Each row has a class, written after it.
162; -178; -165; 320; 226; -11; 78; -68; 188; 90; 112; 125; -83; -20; 9; -66; 115; 28; -525; 44; -80; -102; -61; -48; -114; -134; -12; -276; 239; -227; 284; 65
Rodo
275; -137; -147; 72; -13; -13; 24; -192; 170; 123; 96; 119; 3; -18; 127; 126; 127; 139; -652; 75; -35; -119; -59; 53; -123; -133; 77; -136; 18; -188; 239; 61
Res
-14; -232; -80; 58; 252; 82; -58; 194; 246; -236; 142; 34; -53; 196; -351; -358; -33; 52; 32; -104; -185; -28; 250; -14; -411; 182; -134; 88; 194; 416; -157; 125
zod
-217; -127; 23; -126; 551; 200; -43; 158; 501; -435; -190; 29; -196; 66; -279; -343; 61; -7; -62; -31; -94; -55; 332; -64; -546; 151; -99; -9; 295; 389; -250; 101
led
-89; 196; 96; -239; -456; -300; -69; -412; -181; 471; 163; 145; -23; 16; 277; 548; 50; -2; -194; 255; -93; -63; 96; 6; 263; 33; 70; 162; -151; -256; -89; -251
led
30; 158; 131; -311; -254; -238; -135; -239; -17; 422; 132; 88; 224; -19; 252; 271; 181; 305; -52; 148; 36; -2; 165; 20; 186; 171; 145; 302; -427; -98; -27; -333
Rodo
-64; 243; -121; -286; -430; -99; -68; -355; -202; 382; 39; -14; 113; -31; 38; 457; -153; -279; -48; 215; 393; -188; 8; 321; 439; 160; -102; 93; -334; -50; -230; 119
sed
15; -458; -132; 257; 5; -171; 56; -205; 88; 458; 255; 139; 160; 50; -64; -24; -44; 2; -405; 148; -74; -217; -166; 36; -25; -268; -11; -67; 50; -4; 306; -76
zod
-133; -300; -33; 13; 371; 67; -39; 228; 318; -71; -26; -13; -113; 141; -367; -421; -34; -41; 197; -110; -125; -32; 197; -47; -264; 92; -34; 103; 285; 398; -232; 107
zod
-38; -169; -97; 65; 284; 224; -190; 102; 286; 40; 83; -11; -266; 47; -310; -465; -43; -36; 49; -122; 24; -11; 179; 91; -207; 164; -33; 112; 196; 208; -133; 258
Pokam
-73; 132; -129; -234; -397; -66; -118; -100; -109; 437; 121; 34; -91; -50; 166; 383; 54; -150; 153; 105; 112; 49; 86; 21; 484; 38; 80; 182; -311; -85; -101; -137
led
-135; -156; 0; 80; 18; -44; -105; -225; -107; 556; -63; 124; 129; -43; -43; -152; 90; -30; -302; 74; 41; 180; -57; 9; 433; -349; -42; 270; 54; 180; -158; 132
Pokam
-262; -304; -73; 131; 321; 37; -84; 194; 241; -184; 268; 28; -307; 275; -287; -556; -135; 133; 110; -22; -523; -110; -7; 84; -647; 26; -92; -69; 523; 332; -141; -50
sigar
-168; 416; -6; -314; -152; -31; -94; 152; -288; 185; 219; -41; 357; 114; -97; 55; 435; -196; 217; -210; 306; 410; 80; -112; 539; 16; -7; 456; -268; 461; -696; 42
sigar
-96; -176; -76; -53; 381; 54; -17; 250; 436; -285; 54; -25; -71; 112; -174; -376; 10; 151; 140; -131; -132; 21; 230; -87; -328; 111; 3; -56; 286; 332; -196; -15
sigar
-135; 53; -38; -255; 125; -122; 22; -103; 130; 173; -51; 128; -34; -110; 176; -286; 253; 214; -234; 89; -225; 137; 167; -155; -183; -155; 139; 87; -5; -343; -44; 2
Rodo
233; -269; -133; 428; -49; 100; -33; -107; 114; 237; 179; 122; -219; -47; -171; 57; -96; -207; -378; 117; -151; -230; -54; 45; 2; -81; 20; -191; 97; -176; 333; 6
Res
245; -227; -142; 447; 0; -31; -85; -197; 162; 273; 235; 167; -257; -130; -44; -55; -83; -62; -462; 122; -141; -186; 8; 28; -6; -126; 59; -231; 120; -211; 421; -41
tem
-145; -313; -199; 230; 308; 375; -30; 260; 156; -148; 128; -45; -350; 239; -541; -433; -28; -224; 44; -70; -379; -167; -12; -38; -311; 182; -229; -125; 431; 292; -120; 141
risaf
-192; 121; -10; -256; -233; -276; -167; -263; -96; 694; 231; 61; 97; -18; 165; 233; 60; 68; 163; 244; -61; -40; 140; 97; 341; 15; 184; 285; -214; -63; -271; -220
Res
36; 253; -19; -35; 27; -63; 106; -129; 31; -143; 184; 127; -8; -39; 175; -14; 288; 130; -425; 96; -237; 116; 137; -194; -250; -54; -18; -81; -107; -371; 118; -51
sed
26; 171; 30; -229; 141; -215; 49; -22; 139; -54; -79; 178; 23; -176; 305; -22; 364; 249; -150; -6; -101; 294; 374; -238; -109; -22; 171; 63; -5; -348; -35; 89
Res
-208; -394; -128; 86; 392; 220; -76; 153; 298; -62; 69; -60; -229; 46; -428; -487; -84; -61; 193; 38; -183; -120; 147; -2; -250; 185; -17; 4; 279; 383; -229; 36
risaf
-278; -9; -70; -219; 284; -294; 25; -98; 185; 381; 142; 150; 183; -228; 267; -186; 415; 287; -177; 94; -77; 222; 305; -201; -69; -282; 273; 13; -26; -206; -136; 80
led
-287; -81; 117; -271; 398; -107; -38; -273; 176; 403; -60; 389; 450; 133; 95; -598; 543; 509; -899; 237; -298; 279; 125; -158; -207; -383; -280; 575; -19; 69; 9; 106
led
216; -250; -196; 296; 56; 58; 67; -59; 191; 87; 173; 66; -221; -15; -63; -69; 45; -2; -413; 47; -211; -204; -37; 8; -115; -48; 42; -298; 240; -227; 282; 76
sigar
-157; -6; 121; 84; 182; -230; -146; 121; -134; 381; 130; 213; 313; 96; 37; -447; 189; 378; -206; -66; -233; 339; -68; -26; 112; -392; -52; 276; 114; 377; -148; -5
sed
-114; -151; -9; 236; 30; -88; -89; -69; -249; 595; 2; 134; 140; 28; -171; -247; 115; -87; -145; 0; -42; 273; -144; -67; 510; -354; -50; 296; 110; 190; -153; 118
Rodo
44; -439; -145; 404; 304; -258; -57; -185; 317; 287; 170; 205; 148; -107; -122; -213; 18; 158; -441; 153; -50; -118; 203; 2; -138; -165; 46; -213; 153; 152; 305; 66
zod
-78; 215; 125; -425; 136; -284; 58; -190; 87; 118; -115; 117; 302; -189; 213; -191; 398; 257; -361; 4; 159; 183; 129; -132; -115; -115; 251; 160; -159; -219; -148; 52
sed
-180; -201; 116; -5; 611; -142; 212; 37; 538; -76; -165; -199; 230; -9; -265; -177; 88; 32; 571; 59; 442; -148; 375; -115; -3; 385; 173; -31; 98; 130; -134; 270
led
40; 166; 10; 25; 360; -102; -91; 47; 427; -277; 36; 270; -251; -220; 187; -249; 200; 253; -193; 93; -358; 259; 757; -252; -425; -26; 89; -43; 95; -226; -18; 94
Res
4; 129; -12; -581; -368; -308; 56; -339; -57; 292; -85; -30; 275; -142; 382; 866; 105; -21; 82; 183; 116; -206; 166; -5; 238; 49; 308; 114; -515; -196; -259; -371
zod
134; -613; -376; 587; 69; 53; 46; 121; 203; 335; 321; -60; -44; -45; -349; -240; -251; -151; 131; 17; 60; -230; -117; -16; 278; 21; 81; -403; 178; 39; 392; 90
risaf
-244; -10; 20; -266; -483; -125; 27; -432; -196; 727; 237; 12; -45; 92; 90; 449; 17; -226; -14; 357; -103; -312; -106; 158; 342; 12; -3; 212; -226; -264; -147; -241
sigar
-136; -279; -106; -48; 500; 126; -44; 76; 382; -201; 38; -30; -15; 58; -269; -414; 40; 58; 9; -46; 28; -9; 112; 14; -344; 79; -34; 102; 158; 416; -214; 59
tem
-66; -250; -66; -33; 335; 188; -105; 70; 308; -192; 17; 5; -230; 236; -341; -404; -36; -82; -29; -60; -172; -6; -33; 67; -413; 62; -119; 231; 231; 283; -198; 100
tem
-84; -192; 48; -295; 354; 88; 93; 110; 388; -442; -178; 127; -327; 276; 109; -89; 135; 207; -122; -71; -354; -34; 116; -44; -743; 78; -158; 127; 372; -128; -34; 137
keb
-65; -194; -125; 153; 394; 39; -166; 419; 354; -300; 137; 29; -195; 153; -352; -451; -135; 35; 277; -170; -137; 7; 223; 123; -399; 133; -51; -61; 324; 559; -252; 180
sed
-9; -58; -82; -6; -201; -52; -64; -142; -266; 413; 52; 217; 235; -9; 131; 29; 149; 77; -407; 76; -92; 291; -112; -78; 521; -327; -98; 361; -69; 132; -113; -90
keb
-75; 98; 64; -91; -276; -256; -102; -408; -91; 689; 118; 34; 143; -20; 261; 393; -42; 42; -5; 274; 154; -197; 33; 166; 442; -108; 110; 194; -271; -93; -38; -155
Pokam
-108; -26; 85; 109; 101; -16; -129; 6; -144; 345; 3; 128; 65; -6; -7; -278; 166; 72; -181; 0; 39; 365; -128; -59; 375; -260; -40; 353; 68; 242; -94; 0
led
-144; -112; 2; -252; 471; 75; -47; 299; 407; -263; -216; -10; -169; 91; -213; -541; 86; 141; 295; -143; -80; 105; 311; -69; -326; 182; 66; 229; 318; 322; -370; 181
Res
-18; -24; 16; 227; -112; -31; -220; 67; -335; 479; 12; 146; -173; 4; -128; -271; 93; -62; 68; -30; -185; 344; -34; -66; 575; -93; -33; 331; 175; 130; -144; 100
risaf
-47; -48; 75; 237; 41; -133; -201; -87; -169; 515; 48; 194; 179; -12; -81; -256; 21; 46; -229; 36; -148; 189; -82; 2; 387; -341; -58; 244; 87; 253; -68; -41
tem
-165; 83; 79; -271; -457; -201; -193; -171; -241; 542; 99; 133; -71; -72; 163; 391; -100; -109; 241; 238; -96; -101; 139; 130; 396; 141; 43; 253; -222; -78; -217; -282
risaf
213; -317; -199; 125; 11; -29; -112; -122; 240; 160; 195; 60; -107; 9; -55; -282; -125; 154; -366; -35; 77; -22; -189; 123; -76; 19; 66; -64; 141; -42; 277; 3
tem
-209; -343; -50; 35; 260; 201; 20; 18; 218; -27; 11; -58; -157; 116; -326; -132; -56; -138; 123; -22; -81; -115; 6; -67; -120; 190; -85; 27; 275; 234; -136; -63
keb
-25; 33; -37; 133; -237; 101; -150; -68; -292; 298; 51; 279; -93; 7; -97; -68; 90; -191; -425; 107; -360; 228; -18; -67; 295; -233; -222; 284; 30; 55; -59; -53
Res
-4; 284; 60; -199; 76; -29; 26; -37; -6; -104; -51; 145; -139; -50; 184; -223; 420; 172; -293; 7; -275; 252; 160; -168; -180; 10; 10; 135; 54; -388; -13; 74
sigar
-152; -306; -21; 12; 621; 143; 16; 340; 543; -341; -154; 26; -201; 72; -159; -496; 68; 249; 43; -46; -357; -109; 315; 41; -590; -13; -63; -175; 418; 348; -139; 206
sigar
11; 283; -20; -467; -263; -110; -60; -144; -35; 235; -101; 5; 16; -68; 338; 418; 94; 46; 88; 10; 56; 50; 83; -34; 331; 115; 90; 131; -261; -279; -115; -224
tem
-17; 198; 93; -244; 48; -90; -70; -180; 56; 44; 4; 226; -115; -198; 219; -129; 307; 248; -370; 218; -293; 72; 444; -81; -236; 70; 73; 142; -86; -310; -101; 50
risaf
-139; 43; -31; -140; 217; -130; -46; 68; 99; 239; 55; 102; 54; -207; 74; -401; 314; 211; 54; 27; -54; 207; 344; -188; 72; -19; 191; 108; -20; -90; -143; 107
risaf
-25; 139; 24; -250; 322; -287; -1; -175; 224; 34; 18; 142; 221; -160; 316; -152; 401; 369; -291; 41; -17; 272; 263; -165; -198; -183; 215; 127; -107; -213; -91; 45
tem
-108; -213; -11; -132; 462; 44; 51; 168; 318; -294; 15; -24; -5; 162; -158; -334; 72; 200; 47; -122; -210; 45; 68; -72; -529; 23; 18; 76; 212; 219; -236; 50
sed
-117; 254; 121; -284; -247; -190; -16; -206; -96; 322; 77; 21; 132; 7; 304; 361; 80; 146; 13; 195; -161; -110; 57; 13; 196; -29; 62; 72; -252; -112; -100; -355
tem
-148; 63; 10; -225; -199; -249; -5; -218; -49; 437; 106; 43; 173; -21; 309; 428; 77; 60; 138; 214; 61; -48; 60; 41; 337; -90; 139; 165; -254; -106; -143; -198
keb
-91; 227; 35; -245; 361; -271; 48; -112; 162; -33; -90; 128; 114; -179; 364; -244; 380; 417; -215; 105; -170; 240; 380; -195; -297; -205; 190; 90; -57; -266; -75; 65
zod
241; -281; -201; 252; -30; -50; 43; -208; 131; 295; 201; 119; 28; -42; -10; 131; 21; -32; -531; 95; 3; -177; -103; 34; 24; -135; 79; -185; 67; -223; 295; 60
Res
-64; 196; 87; -113; 181; -175; 41; -46; 145; 45; -14; 156; 19; -96; 201; -175; 335; 211; -186; 60; -193; 172; 310; -239; -198; -142; 123; 53; -59; -317; 3; 15
Rodo
155; -206; -296; 133; -78; 39; 39; -212; 35; 253; 222; 40; -96; -8; -36; -202; 2; 53; -558; 70; -13; -101; -185; 48; -23; -4; -36; -151; 106; -256; 332; 71
zod
-129; 209; 49; -168; 337; -294; -173; -75; 352; 165; -95; 198; -65; -223; 201; -535; 256; 442; 34; 169; -210; 277; 634; -133; -188; -35; 244; 172; -16; -233; -44; 164
Res
-48; 4; 13; 152; 43; -119; -180; -135; -182; 464; -22; 208; -87; -93; 16; -232; 112; 64; -274; 83; -53; 317; 30; 32; 439; -236; -47; 315; 115; 149; -145; 107
sed
-68; 54; 83; -170; 129; -224; -70; -129; 241; 259; 83; 179; -5; -188; 266; -255; 308; 305; -178; 164; -41; 219; 375; -52; -17; -143; 186; 220; -134; -161; -64; 45
sigar
-213; -245; -13; 57; 414; 18; -32; 187; 438; -175; 140; 83; -82; 80; -229; -206; 53; 12; 21; 12; -141; -43; 317; -97; -343; 122; -54; -61; 278; 386; -182; -53
led
-32; 121; 14; -33; -43; 108; -105; 61; -187; 271; -130; 140; -92; 120; -85; -364; 154; 0; -260; -123; -166; 251; -77; -101; 229; -253; -123; 331; 180; 126; -118; 149
Res
